Below are the code and all the weights of a small trained network. Each question names an input and a target symbol and asks about switching units off, where a switched-off unit gives its printed mean instead of its output.

import numpy as np


def w(rows, s, z=0):
    codes = np.array(rows[::2]) - 128.0
    scale = np.full(codes.shape[1], s)
    scale[-1] = z or s
    return codes * scale


def f(y):
    return y / 2 * (1 + np.tanh(0.7978845608 * (y + 0.044715 * y**3)))


def softmax(a):
    e = np.exp(a - a.max(-1, keepdims=True))
    return e / e.sum(-1, keepdims=True)


def log_softmax(a):
    a = a - a.max(-1, keepdims=True)
    return a - np.log(np.exp(a).sum(-1, keepdims=True))


def net(x, mask):
    ids = ['ΔΠΦΨΩαλ'.index(c) for c in x.split()]
    T = len(ids)
    res = E[ids] + P[:T]
    q, k, v = (res @ M[0].T for M in (Q, K, V))
    z = softmax(np.where(np.tri(T) > 0, q @ k.T / 3**0.5, -1e9)) @ v
    res = res + np.where(mask[0], z, O[0][:, -1]) @ O[0][:, :-1]
    y = f(res @ A[0][:, :-1].T + A[0][:, -1])
    res = res + np.where(mask[1:9], y, B[0][:, -1]) @ B[0][:, :-1]
    return log_softmax(res[-1] @ U[:, :-1].T + U[:, -1])


Q, K, V, O, A, B = {}, {}, {}, {}, {}, {}
E = w([
[73,46,116,85,175],'Δ',
[5,15,198,106,27],'Π',
[64,156,145,107,37],'Φ',
[135,151,43,130,201],'Ψ',
[55,88,125,183,6],'Ω',
[84,176,84,190,69],'α',
[130,206,81,122,122],'λ',
],0.014)
P = w([
[193,141,188,137,161],'0',
[179,90,156,124,141],'1',
[101,190,163,114,158],'2',
[185,79,115,87,124],'3',
[68,172,124,140,151],'4',
[157,137,110,34,121],'5',
[105,79,52,148,134],'6',
[58,224,171,61,152],'7',
[159,53,28,84,101],'8',
[22,204,116,104,144],'9',
[142,113,56,14,101],'10',
[60,118,17,147,127],'11',
[97,209,143,6,135],'12',
],0.017)
Q[0] = w([
[127,186,143,31,123],'H1',
[116,111,36,79,78],'H1',
[6,167,81,128,147],'H1',
],0.014)
K[0] = w([
[37,113,55,177,128],'H1',
[2,187,78,53,139],'H1',
[146,95,25,44,64],'H1',
],0.016)
V[0] = w([
[153,245,119,107,76],'H1',
[84,132,132,180,47],'H1',
[107,89,142,45,117],'H1',
],0.011)
O[0] = w([
[56,224,193,141,156,185],'H1',
[173,52,178,245,149,214],'H1',
[229,102,232,103,137,253],'H1',
],0.011,0.0041)
A[0] = w([
[66,72,167,106,76,113],'N1',
[129,122,74,76,87,59],'N2',
[128,156,154,150,3,128],'N3',
[76,149,108,112,111,127],'N4',
[117,105,93,181,98,191],'N5',
[35,159,134,181,164,80],'N6',
[85,140,135,93,163,120],'N7',
[134,137,75,130,191,2],'N8',
],0.012,0.0056)
B[0] = w([
[222,140,104,147,147,247],'N1',
[107,101,133,150,147,214],'N2',
[114,77,155,143,250,254],'N3',
[174,160,97,191,93,225],'N4',
[114,63,103,116,149,170],'N5',
[114,93,148,103,46,254],'N6',
[176,153,95,103,138,205],'N7',
[122,142,114,181,123,140],'N8',
],0.011,0.0069)
U = w([
[100,79,103,44,193,158],'Δ',
[220,125,119,179,140,2],'Π',
[121,164,183,130,253,214],'Φ',
[155,157,45,177,229,145],'Ψ',
[103,89,72,201,239,53],'Ω',
[81,74,93,162,115,178],'α',
[185,167,140,139,100,143],'λ',
],0.0067,0.0042)

Each question gives the input, a string of symbols that net reads in full, and the target symbol t.
The units are the heads (3 rows each of Q, K, V and O) and the neurons (one row each of A and B). Each row of codes is followed by its name. A weight is (code - 128) times the scale printed after its matrix; where a second scale follows, it is the last column's (O, A, B and U).
mask holds one flag per unit, heads first, then neurons. A switched-off unit (its flag False) gives its mean, the last column of its rows in O or B, instead of its output. The means were averaged over made-up inputs and are rounded, as every weight is.
A unit's drop is (log p(t) with every unit on - log p(t) with that unit switched off) / (log p(t) with every unit on - log p(t) with every unit switched off).
The circuit of an input: a set's keep is (log p(t) with only the set's units on - log p(t) with every unit switched off) / (log p(t) with every unit on - log p(t) with every unit switched off). Starting from all 9 units, units are removed one at a time, each time the one whose removal leaves the highest keep (on an exact tie, the one counted first), for as long as the keep stays at least 0.8.
circuit, biggest first: the units of the circuit, biggest drop first
k most important neurons: the k neurons with the biggest drops, biggest first
drop of u: that unit's drop, to one decimal
input α Φ λ Π Ω λ Ω Ψ Ω α, target Ω: circuit, biggest first -> (H1, N5)
input Π Ω Φ α Φ Φ, target Φ: circuit, biggest first -> (H1, N3)
input λ Π Φ Φ Φ Ω λ Ω Ψ Ψ Ω, target Ψ: circuit, biggest first -> (H1, N4, N1, N3)
input Ω Φ λ Ψ λ Ψ Π, target Ψ: circuit, biggest first -> (H1, N1, N4, N6)
input Φ Φ Ω Π, target Ω: circuit, biggest first -> (H1, N6)
input Φ α Ψ λ λ Ψ Φ Φ Ω Ω, target Ω: circuit, biggest first -> (H1, N3, N5)
input Δ Π Ψ Π Ψ Δ, target Ψ: circuit, biggest first -> (H1, N4, N6)
input Φ Φ Ω Ψ Φ Π, target Φ: circuit, biggest first -> (H1, N3)
input Ω λ Δ Ψ Ψ Φ Φ α Δ λ λ, target λ: 3 most important neurons -> (N6, N4, N3)
input λ α Δ Ω, target Δ: circuit, biggest first -> (H1, N4)
input Ψ Φ Δ Π α λ, target α: circuit, biggest first -> (H1, N6, N1)
input Φ Ψ Φ Ψ λ Ψ Ψ λ, target Ψ: circuit, biggest first -> (H1, N4)
input Ψ Π Φ Φ Φ Ψ λ Ψ Δ Ψ, target Δ: 2 most important neurons -> (N4, N1)
input λ Ψ Φ Ψ, target Φ: 2 most important neurons -> (N4, N1)
input Ω Ψ λ α Ψ Π α, target Π: 2 most important neurons -> (N3, N2)
input Φ Δ Φ Φ Ψ Ψ Φ λ Ω Φ Φ Π Ω, target Π: most important neuron -> (N1)
input Φ Ψ α Ψ Φ Ψ Δ Φ Ψ Φ, target Ψ: most important neuron -> (N4)
input Ψ Φ Π Φ Π λ Φ, target λ: 2 most important neurons -> (N6, N4)
input Φ α Δ, target α: 3 most important neurons -> (N6, N3, N1)
input Φ α Π α λ Ψ Ω Ω Φ α Ω Ω, target Ω: most important neuron -> (N3)
input Π α Φ Ψ α Φ, target α: drop of N7 -> 0.0
